Below are the code and all the weights of a small trained network. Each question names an input and a class and asks about switching units off, where a switched-off unit gives its printed mean instead of its output.

import numpy as np


def w(rows, s, z=0):
    codes = np.array(rows[::2]) - 128.0
    scale = np.full(codes.shape[1], s)
    scale[-1] = z or s
    return codes * scale


def f(y):
    return np.maximum(y, 0)


def log_softmax(a):
    a = a - a.max(-1, keepdims=True)
    return a - np.log(np.exp(a).sum(-1, keepdims=True))


def net(x, mask):
    res = np.array(x, float).reshape(1, 6) / 4 @ E
    y = f(res @ A[0][:, :-1].T + A[0][:, -1])
    res = res + np.where(mask, y, B[0][:, -1]) @ B[0][:, :-1]
    return log_softmax(res[-1] @ U[:, :-1].T + U[:, -1])


A, B = {}, {}
E = w([
[65,194,69],'x0',
[152,156,110],'x1',
[177,143,141],'x2',
[68,180,220],'x3',
[129,3,168],'x4',
[109,199,144],'x5',
],0.0071)
A[0] = w([
[128,130,186,136],'N0',
[176,74,94,109],'N1',
[180,131,69,193],'N2',
[79,188,131,97],'N3',
[8,80,126,134],'N4',
[136,132,173,156],'N5',
[148,128,208,194],'N6',
[123,107,138,252],'N7',
],0.017,0.0045)
B[0] = w([
[113,56,108,202],'N0',
[191,193,74,238],'N1',
[226,169,164,236],'N2',
[26,176,118,243],'N3',
[159,161,250,227],'N4',
[104,69,125,193],'N5',
[111,11,155,253],'N6',
[190,77,135,223],'N7',
],0.021,0.0065)
U = w([
[2,182,188,200],'0',
[148,105,240,144],'1',
[120,32,105,180],'2',
[123,115,88,119],'3',
[70,108,57,4],'4',
[162,143,93,155],'5',
],0.0087,0.0047)

Each question gives the input, the list of numbers given to net, and the class t.
The units are the neurons (one row each of A and B). Each row of codes is followed by its name. A weight is (code - 128) times the scale printed after its matrix; where a second scale follows, it is the last column's (A, B and U).
mask holds one flag per neuron, in row order. A switched-off neuron (its flag False) gives its mean, the last column of its row in B, instead of its output. The means were averaged over made-up inputs and are rounded, as every weight is.
A unit's drop is (log p(t) with every unit on - log p(t) with that unit switched off) / (log p(t) with every unit on - log p(t) with every unit switched off).
The circuit of an input: a set's keep is (log p(t) with only the set's units on - log p(t) with every unit switched off) / (log p(t) with every unit on - log p(t) with every unit switched off). Starting from all 8 units, units are removed one at a time, each time the one whose removal leaves the highest keep (on an exact tie, the one counted first), for as long as the keep stays at least 0.8.
circuit, biggest first: the units of the circuit, biggest drop first
k most important neurons: the k neurons with the biggest drops, biggest first
drop when u is switched off: that unit's drop, to one decimal
input [0,-5,6,5,-3,1], class 0: 4 most important neurons -> (N3, N7, N2, N1)
input [2,-2,5,7,0,-8], class 2: circuit, biggest first -> (N2, N6)
input [3,4,2,-2,-7,1], class 0: 3 most important neurons -> (N3, N1, N7)
input [1,-1,8,2,-2,6], class 0: 2 most important neurons -> (N3, N7)
input [5,4,5,-1,-3,-2], class 0: 2 most important neurons -> (N1, N7)
input [-2,0,6,-7,3,-8], class 5: circuit, biggest first -> (N1)
input [7,-5,-2,-5,3,3], class 1: 2 most important neurons -> (N4, N3)
input [6,1,-7,-8,-2,-8], class 5: 2 most important neurons -> (N1, N6)
input [-6,0,3,0,4,-7], class 2: 2 most important neurons -> (N6, N4)
input [-8,-8,1,-3,-3,0], class 2: 2 most important neurons -> (N4, N6)
input [-7,-7,4,1,1,8], class 2: drop when N1 is switched off -> 0.0
input [4,2,6,7,1,2], class 0: drop when N3 is switched off -> 0.7
input [-5,-7,0,-6,-2,-2], class 5: drop when N1 is switched off -> 0.2
input [3,0,2,4,-3,-7], class 0: most important neuron -> (N2)
input [-6,8,0,0,-2,0], class 2: 2 most important neurons -> (N4, N6)
input [-8,8,5,-2,7,-1], class 2: 2 most important neurons -> (N6, N4)
